In the rows, 128 means zero.
Each row is followed by its group and then its class within the group.
[165 133 147 117 138 145 168 159 120 123  92 137 144 124 105 140 145 125
 125 122 110 137 127 100 126 126 133 163 154 131 152 107 121  81 121 111
 117 126 186 153 148 152 117 130 117 125 116  99 136 148 120 134 135 128
  56 123 153 107  65 152  74 116 123 125] : J829.V
[ 71 126 148  91 126 158 217 108 143 128 105 103 131 141 104 153 124 134
  90 166 121 124 107 157  98 144 138  97 177 139 146 130 131 131 121 158
  87  81  85 144 124  63 152 149 129 103 182 165 118 165 145 145 128 131
 120 124  96 148  73 150 123 118 142 118] : J520.G
[143 142 112 143 128 116 110 141 134 127 108 133 127 134 111 144 135 124
 124 158 142 120 163  98 136 148 132 130 163 134 138 130  92 172 135 134
  99 155 176 146 137  94 144 113 114 114 118 121 121 161 122 151 132 140
   4 133 109 143 127 136  88 116 135 110] : J829.B
[150 127 157 128 153 124 225 169 118 118  94  95 117 151 121 128 148 133
 112 183 116 129 131 137 125 147 145 114 210 208 158 136 124 132 146 135
 102 100 148 169 129 100 152 130 116 131 169 117 116 188 112 149 121 112
   4 161 104 170  61 154  72 115 202 116] : J520.X
[136 126  98 135 119 114 170 150 114 137 103 116 130 145 137 139 133 121
 117 142 119 138 128 119 146 129 152 139 131 128 147 100 124 128 113 147
  91 117 152 150 136 180 143 128 134 117 115 125 117 156 149 163 159 134
  78 151 124 154  89 139  90 112 151 117] : J829.S
[147 140 122 142 109 111 135 126 114 116 100 124 118 140 101 134 146 129
  92 164 119 125 121 106 110 142 154 178 151 136 150 158  89 167 146 139
  90 160 188 127 137  93 129 117 103 119 111 141 123 176 116 169 150 125
   4 128 107 157 109 143  74 148 136 107] : J829.B
[122 136 150 128 109 115 160 147 124 108 164 119 114 136 110 134 125 136
 133 135 122 127 129 119 125 166 108 154 128 131 123 118 118 129 122 128
 117 124 145 137 148 127 106 133 116 115 107 124 132 119 127 127 134 128
  88 132 129 116 110 128 108 133 132 117] : J829.V
[139 137 136 128 167 134 175 138 126 115 120  89 121 128 116 135 144 150
 133 141 124 157 135 138 134 125 128 127 143 133 139 139 122 138 130 140
 117 105 136 129 111  97 163 136 116 132 161 122 122 124 121 125 113 116
  71 118  97 145  81 142  89 128 122 122] : J520.X
[137 139 150 127 182 140 165 141 129 111  84 108 135 168 119 136 149 146
 121 169  90 129 126 117 150 161 142 121 159 118 154 123 114 164 121 139
  90 108 148 123 111 110 150 133 129 120 147 125 120 144 138 136 127 106
   4  53  87 159  39 141  81 117 130 106] : J520.X
[135 121 122 114 110 133 195 160 123 147 123 116 114 144 106 130 151 157
 116 185 109 138 130 113 120 128 135 166 185 135 112 130 117 128 142 132
  86 107 180 171 143 144 148 127 117 116 152 122 103 175 146 162 132 133
  94 107 144 133  58 132  61 103 139 128] : J829.V
[121 132 146 127 117 144 165 133 130 129 115 118 131 143 135 117 113 136
 119 146 121 115 150 144 126 132 136 125 135 123 117 136 114 101 135 100
 107  96 123 126 134  99 159 138 113 121 148 148 143 142 134 147 106 130
 128 130 116 160 125 138 123 122 125 156] : J520.J
[141 124 142 146 149 161 158 143 124 123 103 117 136 155 121 140 143 132
 115 155 122 132 116 106 113 141 135 121 157 131 149 140 108 175 153 170
 110 119 128 148 114 110 157 129 131 104 153 137 117 157 131 132 120 132
  49 129 120 132  90 142  87 118 147 111] : J520.G
[112  91 144 138 130 149 141 127 132 108 127 119 110 154 116 136 133 142
 122 142 109 109 109 134 128 142 131 155 151 111 133 137 114 141 120 136
  94 108 123 144 142  70 130 128  99 110 252 115 145 142 124 141 132 143
  33 131 100 158 120 131  86 110 139  87] : J520.G
[146  86 122 128 136 114 227 140 119 113 120 111 150 163 122 146 140 127
 127 166 108 124 120 122 150 130 166 132 183 117 147 117 175 174 132 122
  83 109 107 152 110  93 134 125 121 118 156 139 112 175 122 165 114 114
  56 133 145 171  88 144  83 119 123 117] : J520.G
[145 162 147 140 162 133 198 159 103 110  81 117 136 118 119 124 155 140
 125 173 114 141 128  78 123 139 162 150 161 133 152 103 108 162 150 131
 108 110 197 175 144 157 141 138 133 134 138 116 134 175 138 155 131 154
   4 125 133 147  62 152  50 103 129 111] : J829.S
[143 137 147 136 128 142 110 143 127 128 141 130 137 143 116 131 149 130
 128 159 113 119 131 164 132 132 131 126 123 126 139 138 131 155 125 134
  95 123 133 140 126 101 167 121  84 126 145 111 134 152 139 143 150 125
  84 134 107 158  82 139  73 123 144 118] : J520.X
[137 122 153 139 139 157 216 134 118 136 101 124 134 114  92 129 146 126
 117 149 137 121 144 108 124 150 127 156 165 139 114 101 105  77 112 137
  74  83 164 147 154 126 123 124 125 120 106 141 116 224 137 147 136 134
  27 131 117 140  71 168  93 113 125 110] : J829.B
[132 120 190 170 100 110 227 163 129 116 105 116 129 146 127 108 145 121
 118 171 125 125 131 139  84 143 153 155 178 138 171 147  82  76 168 126
  71  85 210 177 114 106 127 144  85 106 108 120 118 173 116 143 149 142
   4 131 111 169 135 137  34 141 153 104] : J829.V
[142 139 163 132 146 138 249 165 102 116  80 120 119 117 102 121 162 121
 124 185  89 151 134 121 138 142 150 163 183 152 165  79 131 146 129 129
  72 127 186 194 140 158 136 132 114 141 143 124 111 177 119 156 123 141
  23 135 146 143   4 148  18 109 123 115] : J829.V
[143 145 126 154 137 128 167 133 130 157 172 117 127 136 119 136 203 144
 122 161 107 154 102 121 124 139 127 131 163 123 138  97  94 160 115 129
  97 138 152 146 135  90 137 156 110 114 115 126 121 155 130 152 134 133
   4 129 118 149  95 141 107 114 127 116] : J829.B
[148  92 139 151 104 116 203 156 126 132 125 148 134 139 102 130 136 126
 124 160 116 150 128 119 139 132 150 151 147 125 141 115 121 135 117 143
  95  90 143 185 128  73 115 123 111 132 107 103 137 142 146 156 149 120
  11  89  95 161 115 146  77 110 129 129] : J829.B
[119 114 148 162  78 111 180 157 138 132 128 136 138 142 128 132 113 120
 126 147 122 117 128 108 106 110 144 149 148 144 136 146 120 143 158 147
  55 112 176 158 159  50 107 127  89 115 112 122 124 155 137 153 169 129
  26 150  96 187 153 144  77 121 121 120] : J829.V
[124 117 141 127 107 126 175 115 137 124  99 116 119 142 146 143 123 139
 106 159 115 111 112 129 136 110 115 129 147 128 129 135 136  41 126 129
 107  91 123 137 114  62 134 112 120 134 139 139 126 141 141 135 138 110
 103 135 111 153  91 137  90 101 137 130] : J520.X
[152  91 129 143 126 104 169 124 108 117 128 105 120 150 148 141  81 129
 124 136 104 132 123 146 154 135 154  92 157 125 125 118 145 183 136 127
  61 121 148 138 112  25 163 134 106 104 150  93 107 163 124 157 142 102
  42 123 101 195 142 155 114 112 127  87] : J520.G
[110 132 140 125 129 122 217 220 133 134 106 113 118 150 130 126 130 129
 129 172 126 118 117 154 161 136 145 126 161 111 144 134 149 163 146 131
 115 105 123 132 118 109 161 110 122 115 170 118 108 155 141 134 112 122
  94 136 124 144  89 137  83 118 132 124] : J520.X
[132 112 110 118 160 114 182 142 103 104 105 106 129  87 121 145 147 136
 112 170 147 128 124 146 121 116 141 132 154 138 139 132 141 123 138 126
 113  87 103 138 106  92 143 142 132 127 156 107 117 158 121 134 120 139
  62 121 118 163 109 148  79 128 146 117] : J520.X
[156  62 115 127 150 171 147 119 130 125 115 106 128 141 115 147 117 131
 126 173 116 118 105 121 148 129 159 119 135 122 132 134 147 166 136 130
  87 123  97 147  99  55 167 122  95 110 154 113 137 170 144 140 112 129
  35 106  86 178 110 138  97 100 140 134] : J520.G
